Below is a small trained network, with its code and all its weights. Each question gives an input and a target symbol and asks what happens when units are switched off, that is, made to give their printed mean instead of their output.

import numpy as np


def w(rows, s, z=0):
    codes = np.array(rows[::2]) - 128.0
    scale = np.full(codes.shape[1], s)
    scale[-1] = z or s
    return codes * scale


def f(y):
    return np.maximum(y, 0)


def softmax(a):
    e = np.exp(a - a.max(-1, keepdims=True))
    return e / e.sum(-1, keepdims=True)


def log_softmax(a):
    a = a - a.max(-1, keepdims=True)
    return a - np.log(np.exp(a).sum(-1, keepdims=True))


def net(x, mask):
    ids = ['αβδζηθμξστφψω'.index(c) for c in x.split()]
    T = len(ids)
    res = E[ids] + P[:T]
    u = 0
    for l in range(2):
        q, k, v = (res @ M[l].T for M in (Q, K, V))
        z = softmax(np.where(np.tri(T) > 0, q @ k.T / 3**0.5, -1e9)) @ v
        res = res + np.where(mask[u], z, O[l][:, -1]) @ O[l][:, :-1]
        u += 1
        y = f(res @ A[l][:, :-1].T + A[l][:, -1])
        res = res + np.where(mask[u : u + 8], y, B[l][:, -1]) @ B[l][:, :-1]
        u += 8
    return log_softmax(res[-1] @ U[:, :-1].T + U[:, -1])


Q, K, V, O, A, B = {}, {}, {}, {}, {}, {}
E = w([
[132,112,146,233,109,91,194],'α',
[204,87,147,214,91,117,71],'β',
[70,148,191,131,108,95,141],'δ',
[51,152,138,202,67,138,158],'ζ',
[59,143,150,158,105,99,242],'η',
[140,84,90,182,64,142,164],'θ',
[23,194,226,65,84,116,127],'μ',
[102,58,84,117,38,99,38],'ξ',
[66,13,55,49,157,122,82],'σ',
[232,164,68,60,51,131,149],'τ',
[2,138,102,90,202,137,218],'φ',
[205,162,120,88,174,41,175],'ψ',
[193,53,174,176,173,16,128],'ω',
],0.0061)
P = w([
[62,208,210,68,139,187,72],'0',
[84,243,185,208,93,74,107],'1',
[178,98,204,91,60,213,137],'2',
[120,183,138,170,133,88,93],'3',
[166,58,159,85,56,156,183],'4',
[137,148,104,158,157,60,92],'5',
[173,28,119,81,62,127,213],'6',
[153,122,68,148,186,25,93],'7',
[163,2,86,70,60,97,249],'8',
[167,96,50,157,209,15,92],'9',
],0.0048)
Q[0] = w([
[158,221,88,74,184,253,87],'L0H1',
[166,25,192,58,22,90,245],'L0H1',
[49,221,97,178,179,91,157],'L0H1',
],0.019)
K[0] = w([
[76,241,250,47,108,149,127],'L0H1',
[231,80,44,54,142,42,196],'L0H1',
[55,105,153,240,129,153,202],'L0H1',
],0.017)
V[0] = w([
[63,102,2,131,60,155,55],'L0H1',
[132,180,147,165,24,83,134],'L0H1',
[61,32,203,178,190,119,126],'L0H1',
],0.0075)
O[0] = w([
[112,122,62,87,2,51,82,255],'L0H1',
[82,175,73,166,169,107,120,137],'L0H1',
[138,70,240,98,146,69,120,121],'L0H1',
],0.0062,0.00065)
A[0] = w([
[188,197,168,19,126,100,139,129],'L0N1',
[191,123,150,255,108,84,70,118],'L0N2',
[156,112,247,102,83,61,85,134],'L0N3',
[71,166,131,78,121,150,189,5],'L0N4',
[210,80,177,74,109,151,145,138],'L0N5',
[192,138,167,179,9,173,203,52],'L0N6',
[134,56,153,36,119,174,52,97],'L0N7',
[116,133,116,1,73,224,144,48],'L0N8',
],0.0092,0.0018)
B[0] = w([
[178,99,139,98,85,132,128,192],'L0N1',
[175,116,94,203,72,153,115,177],'L0N2',
[120,164,158,149,195,97,74,213],'L0N3',
[107,91,92,89,118,126,151,147],'L0N4',
[120,68,169,103,165,128,127,208],'L0N5',
[109,51,135,69,50,88,104,183],'L0N6',
[141,91,123,76,31,120,132,251],'L0N7',
[132,71,157,246,133,139,136,215],'L0N8',
],0.014,0.0035)
Q[1] = w([
[112,153,73,114,106,50,96],'L1H1',
[160,7,121,68,61,146,114],'L1H1',
[174,254,151,154,144,169,125],'L1H1',
],0.022)
K[1] = w([
[19,55,29,131,34,177,110],'L1H1',
[250,94,36,134,201,125,144],'L1H1',
[160,234,191,158,61,237,109],'L1H1',
],0.013)
V[1] = w([
[155,177,103,65,69,128,107],'L1H1',
[3,81,105,160,147,157,73],'L1H1',
[133,152,123,95,63,123,183],'L1H1',
],0.013)
O[1] = w([
[144,149,235,119,50,151,143,136],'L1H1',
[28,104,84,234,170,2,106,197],'L1H1',
[84,139,212,110,89,184,146,253],'L1H1',
],0.007,0.0021)
A[1] = w([
[68,153,162,222,191,158,179,194],'L1N1',
[37,195,107,60,170,95,115,137],'L1N2',
[94,135,111,213,90,155,197,107],'L1N3',
[113,129,53,99,88,167,127,142],'L1N4',
[99,254,136,115,183,96,172,195],'L1N5',
[37,167,156,48,204,119,142,2],'L1N6',
[99,187,143,185,147,180,7,133],'L1N7',
[207,202,134,194,120,121,125,70],'L1N8',
],0.015,0.0039)
B[1] = w([
[110,145,146,35,150,86,223,252],'L1N1',
[225,105,80,137,213,130,128,227],'L1N2',
[162,134,79,211,95,154,154,238],'L1N3',
[182,136,148,118,166,163,112,233],'L1N4',
[172,170,219,161,44,94,41,197],'L1N5',
[36,95,192,243,136,199,154,163],'L1N6',
[61,208,105,87,143,187,71,213],'L1N7',
[112,2,134,96,153,115,114,208],'L1N8',
],0.02,0.0043)
U = w([
[73,51,86,114,141,122,222,72],'α',
[64,81,113,128,171,200,81,3],'β',
[132,217,126,42,117,67,85,132],'δ',
[67,181,83,109,93,142,175,193],'ζ',
[178,191,139,125,99,37,157,129],'η',
[173,134,81,254,78,176,123,132],'θ',
[105,161,210,187,171,154,60,43],'μ',
[98,202,88,131,39,132,27,177],'ξ',
[218,118,29,122,254,70,61,197],'σ',
[180,125,183,26,126,229,150,222],'τ',
[98,98,196,195,193,146,174,15],'φ',
[66,34,220,129,61,14,73,183],'ψ',
[41,103,172,77,192,146,150,12],'ω',
],0.0041,0.0028)

Each question gives the input, a string of symbols that net reads in full, and the target symbol t.
The units are the heads (3 rows each of Q, K, V and O) and the neurons (one row each of A and B). Each row of codes is followed by its name. A weight is (code - 128) times the scale printed after its matrix; where a second scale follows, it is the last column's (O, A, B and U).
mask holds one flag per unit, layer by layer, with each layer's heads first. A switched-off unit (its flag False) gives its mean, the last column of its rows in O or B, instead of its output. The means were averaged over made-up inputs and are rounded, as every weight is.
A unit's drop is (log p(t) with every unit on - log p(t) with that unit switched off) / (log p(t) with every unit on - log p(t) with every unit switched off).
The circuit of an input: a set's keep is (log p(t) with only the set's units on - log p(t) with every unit switched off) / (log p(t) with every unit on - log p(t) with every unit switched off). Starting from the 12 units with the biggest drops (on a tie, the unit counted first), units are removed one at a time, each time the one whose removal leaves the highest keep (on an exact tie, the one counted first), for as long as the keep stays at least 0.8.
circuit, biggest first: the units of the circuit, biggest drop first
unit that matters most: the unit with the biggest drop
k most important neurons: the k neurons with the biggest drops, biggest first
k most important neurons of layer l: the k neurons of layer l with the biggest drops, biggest first
input α σ ψ σ φ σ σ ψ ψ ξ, target ξ: most important neuron : (L0N7)
input σ θ η ψ σ, target τ: circuit, biggest first : (L0N7 L1H1 L1N4)
input σ φ τ δ η σ τ τ ζ, target θ: circuit, biggest first : (L0H1 L1N3)
input τ σ σ σ τ τ σ σ η, target ψ: circuit, biggest first : (L0H1 L0N6 L1N2)
input α σ τ σ α σ α ψ δ, target τ: circuit, biggest first : (L1H1 L0N1)
input ψ ω τ, target σ: 2 most important neurons of layer 0 : (L0N3 L0N7)
input τ δ θ σ τ τ τ τ σ μ, target μ: 2 most important neurons of layer 0 : (L0N8 L0N3)
input σ σ η ψ ψ η ψ ψ σ α, target α: 3 most important neurons of layer 1 : (L1N1 L1N8 L1N3)
input ξ τ τ, target θ: circuit, biggest first : (L0N8 L1N3)
input σ σ ψ σ τ, target τ: 2 most important neurons : (L0N1 L1N4)
input τ σ τ ζ, target ζ: 3 most important neurons : (L0N7 L1N1 L1N7)
input ξ ψ α ξ σ σ, target σ: circuit, biggest first : (L0N8 L1N2 L1H1)
input θ σ σ σ σ σ ψ σ δ, target τ: circuit, biggest first : (L1H1 L0H1 L0N7 L0N8)
input σ τ α, target θ: unit that matters most : L0H1
input τ ψ ξ ψ ψ σ ψ σ τ, target τ: 3 most important neurons of layer 0 : (L0N5 L0N1 L0N7)
input σ ψ τ σ σ φ φ ψ φ, target τ: circuit, biggest first : (L1H1 L0N1)
input ζ σ ω τ η δ, target δ: 4 most important neurons : (L1N1 L1N7 L1N5 L0N7)
input μ τ ω σ τ η σ, target θ: circuit, biggest first : (L0N8 L0H1 L1N3 L1H1)
input τ σ ψ ψ σ ψ σ ω, target ω: 3 most important neurons of layer 0 : (L0N3 L0N7 L0N2)
input σ σ φ, target α: most important neuron : (L0N8)
input ω β η β ψ α, target α: 2 most important neurons : (L1N8 L0N7)
